Below are the code and all the weights of a small trained network. Each question names an input and a class and asks about switching units off, where a switched-off unit gives its printed mean instead of its output.

import numpy as np


def w(rows, s, z=0):
    codes = np.array(rows[::2]) - 128.0
    scale = np.full(codes.shape[1], s)
    scale[-1] = z or s
    return codes * scale


def f(y):
    return np.maximum(y, 0)


def log_softmax(a):
    a = a - a.max(-1, keepdims=True)
    return a - np.log(np.exp(a).sum(-1, keepdims=True))


def net(x, mask):
    res = np.array(x, float).reshape(1, 3) / 4 @ E
    y = f(res @ A[0][:, :-1].T + A[0][:, -1])
    res = res + np.where(mask, y, B[0][:, -1]) @ B[0][:, :-1]
    return log_softmax(res[-1] @ U[:, :-1].T + U[:, -1])


A, B = {}, {}
E = w([
[128,101,178,109,248],'x0',
[218,147,242,94,85],'x1',
[190,44,140,196,124],'x2',
],0.013)
A[0] = w([
[125,145,102,177,88,93],'n0',
[75,130,175,150,161,89],'n1',
[169,133,138,118,207,179],'n2',
[47,122,42,66,104,155],'n3',
[135,10,100,202,56,208],'n4',
[115,124,223,51,76,155],'n5',
[190,202,199,124,53,207],'n6',
[7,169,100,138,138,163],'n7',
[79,83,53,95,142,197],'n8',
[34,123,69,101,71,204],'n9',
[62,207,119,37,200,202],'n10',
[109,167,108,42,228,253],'n11',
[201,170,148,151,5,176],'n12',
[207,67,224,122,190,198],'n13',
[104,200,114,139,43,214],'n14',
[171,65,87,203,107,197],'n15',
[149,118,53,188,153,155],'n16',
[151,50,240,182,159,193],'n17',
[109,32,112,183,97,159],'n18',
[129,91,151,175,248,175],'n19',
],0.012,0.0063)
B[0] = w([
[98,171,146,110,109,169],'n0',
[72,112,166,127,151,151],'n1',
[98,91,168,76,132,186],'n2',
[107,111,127,169,158,233],'n3',
[111,172,21,136,122,254],'n4',
[183,82,169,151,31,201],'n5',
[239,103,136,129,114,242],'n6',
[87,69,148,216,158,233],'n7',
[38,163,148,169,160,224],'n8',
[80,149,152,191,176,239],'n9',
[136,119,216,144,175,240],'n10',
[102,89,214,118,157,232],'n11',
[255,217,93,163,91,250],'n12',
[110,5,101,79,85,238],'n13',
[153,198,159,203,157,232],'n14',
[89,163,8,124,166,227],'n15',
[59,131,100,126,104,204],'n16',
[138,23,91,87,125,229],'n17',
[73,162,74,102,117,210],'n18',
[109,103,129,80,161,230],'n19',
],0.0098,0.015)
U = w([
[45,219,81,184,107,206],'0',
[209,233,53,156,233,65],'1',
[247,189,171,166,55,115],'2',
[104,128,216,217,254,187],'3',
[211,66,144,107,73,113],'4',
[108,145,157,123,72,4],'5',
[119,41,42,41,189,89],'6',
[117,48,222,2,177,190],'7',
],0.0089,0.0033)

Each question gives the input, the list of numbers given to net, and the class t.
The units are the neurons (one row each of A and B). Each row of codes is followed by its name. A weight is (code - 128) times the scale printed after its matrix; where a second scale follows, it is the last column's (A, B and U).
mask holds one flag per neuron, in row order. A switched-off neuron (its flag False) gives its mean, the last column of its row in B, instead of its output. The means were averaged over made-up inputs and are rounded, as every weight is.
A unit's drop is (log p(t) with every unit on - log p(t) with that unit switched off) / (log p(t) with every unit on - log p(t) with every unit switched off).
most important unit: the unit with the biggest drop
k most important neurons: the k neurons with the biggest drops, biggest first
drop of u: that unit's drop, to one decimal
input [-6,1,8], class 1: most important neuron => n12
input [-2,5,8], class 4: 3 most important neurons => n12; n6; n19
input [-2,6,4], class 4: 2 most important neurons => n13; n17
input [-1,-2,4], class 0: 2 most important neurons => n13; n6
input [1,-8,2], class 0: 2 most important neurons => n16; n18
input [-4,2,4], class 1: 2 most important neurons => n15; n4
input [3,1,2], class 7: 3 most important neurons => n4; n15; n12
input [-8,4,6], class 1: 2 most important neurons => n15; n4
input [-2,5,3], class 2: 2 most important neurons => n12; n19
input [4,7,6], class 4: 2 most important neurons => n5; n6
input [-6,6,-3], class 2: drop of n11 => 0.0
input [-3,6,1], class 2: drop of n12 => 0.2
input [-5,1,7], class 1: drop of n12 => 0.1
input [1,-5,5], class 0: most important unit => n13
